Below are the code and all the weights of a small trained network. Each question names an input and a class and asks about switching units off, where a switched-off unit gives its printed mean instead of its output.

import numpy as np


def w(rows, s, z=0):
    codes = np.array(rows[::2]) - 128.0
    scale = np.full(codes.shape[1], s)
    scale[-1] = z or s
    return codes * scale


def norm(h):
    return h / np.sqrt((h * h).mean(-1, keepdims=True) + 1e-5)


def f(y):
    return y / 2 * (1 + np.tanh(0.7978845608 * (y + 0.044715 * y**3)))


def log_softmax(a):
    a = a - a.max(-1, keepdims=True)
    return a - np.log(np.exp(a).sum(-1, keepdims=True))


def net(x, mask):
    res = np.array(x, float).reshape(1, 5) / 4 @ E
    u = 0
    for l in range(3):
        y = f(norm(res) @ A[l][:, :-1].T + A[l][:, -1])
        res = res + np.where(mask[u : u + 7], y, B[l][:, -1]) @ B[l][:, :-1]
        u += 7
    return log_softmax(norm(res)[-1] @ U[:, :-1].T + U[:, -1])


A, B = {}, {}
E = w([
[239,187,152],'x0',
[13,2,111],'x1',
[247,69,173],'x2',
[159,44,21],'x3',
[145,68,252],'x4',
],0.0043)
A[0] = w([
[141,117,39,82],'0.n1',
[149,184,94,78],'0.n2',
[108,63,213,62],'0.n3',
[191,156,128,1],'0.n4',
[153,255,152,132],'0.n5',
[86,49,39,206],'0.n6',
[148,94,142,186],'0.n7',
],0.0095,0.00091)
B[0] = w([
[106,247,114,167],'0.n1',
[79,236,193,151],'0.n2',
[88,168,188,216],'0.n3',
[190,58,1,157],'0.n4',
[129,141,150,230],'0.n5',
[138,15,111,252],'0.n6',
[207,147,174,154],'0.n7',
],0.0062,0.0039)
A[1] = w([
[104,138,235,5],'1.n1',
[115,126,117,57],'1.n2',
[144,56,2,116],'1.n3',
[37,126,107,83],'1.n4',
[150,156,152,180],'1.n5',
[194,143,107,46],'1.n6',
[176,83,108,200],'1.n7',
],0.0085,0.0013)
B[1] = w([
[130,151,153,220],'1.n1',
[118,130,141,113],'1.n2',
[178,146,151,253],'1.n3',
[144,2,130,199],'1.n4',
[93,98,168,167],'1.n5',
[82,120,131,152],'1.n6',
[169,122,155,186],'1.n7',
],0.011,0.0026)
A[2] = w([
[171,112,67,93],'2.n1',
[31,154,180,177],'2.n2',
[122,245,159,183],'2.n3',
[146,119,176,83],'2.n4',
[152,74,185,130],'2.n5',
[142,191,42,30],'2.n6',
[141,21,203,2],'2.n7',
],0.011,0.0018)
B[2] = w([
[231,255,101,151],'2.n1',
[180,137,48,200],'2.n2',
[79,137,186,227],'2.n3',
[97,130,182,160],'2.n4',
[108,31,187,211],'2.n5',
[91,146,140,154],'2.n6',
[123,148,87,254],'2.n7',
],0.0056,0.0054)
U = w([
[50,48,38,179],'0',
[160,185,192,209],'1',
[248,101,2,132],'2',
[122,226,41,3],'3',
],0.012,0.0048)

Each question gives the input, the list of numbers given to net, and the class t.
The units are the neurons (one row each of A and B). Each row of codes is followed by its name. A weight is (code - 128) times the scale printed after its matrix; where a second scale follows, it is the last column's (A, B and U).
mask holds one flag per neuron, layer by layer. A switched-off neuron (its flag False) gives its mean, the last column of its row in B, instead of its output. The means were averaged over made-up inputs and are rounded, as every weight is.
A unit's drop is (log p(t) with every unit on - log p(t) with that unit switched off) / (log p(t) with every unit on - log p(t) with every unit switched off).
The circuit of an input: a set's keep is (log p(t) with only the set's units on - log p(t) with every unit switched off) / (log p(t) with every unit on - log p(t) with every unit switched off). Starting from the 12 units with the biggest drops (on a tie, the unit counted first), units are removed one at a time, each time the one whose removal leaves the highest keep (on an exact tie, the one counted first), for as long as the keep stays at least 0.8.
circuit, biggest first: the units of the circuit, biggest drop first
unit that matters most: the unit with the biggest drop
k most important neurons: the k neurons with the biggest drops, biggest first
k most important neurons of layer l: the k neurons of layer l with the biggest drops, biggest first
drop of u: that unit's drop, to one decimal
input [-3,5,5,3,-5], class 2: 2 most important neurons : [1.n3; 2.n1]
input [-6,1,-7,8,-4], class 2: circuit, biggest first : [1.n3; 2.n1; 0.n3]
input [8,4,-7,6,-1], class 2: 2 most important neurons : [0.n6; 1.n4]
input [8,-8,-1,5,-5], class 3: unit that matters most : 0.n2
input [8,8,-6,4,-7], class 2: circuit, biggest first : [1.n3; 2.n1]
input [-8,-1,-6,6,0], class 2: 2 most important neurons of layer 0 : [0.n3; 0.n6]
input [-3,-7,0,5,1], class 1: 4 most important neurons of layer 2 : [2.n3; 2.n2; 2.n7; 2.n6]
input [8,-7,3,7,-8], class 3: 3 most important neurons of layer 0 : [0.n2; 0.n6; 0.n1]
input [-5,3,2,6,2], class 2: 2 most important neurons of layer 1 : [1.n3; 1.n5]
input [2,-2,-2,7,-6], class 3: 2 most important neurons : [0.n1; 0.n2]
input [-8,-1,5,1,-5], class 2: drop of 1.n3 : 0.1
input [6,1,-8,8,5], class 2: drop of 0.n6 : 0.2
input [0,-6,5,3,-8], class 3: drop of 0.n1 : 0.1
input [1,7,3,7,-6], class 2: drop of 1.n3 : 0.2
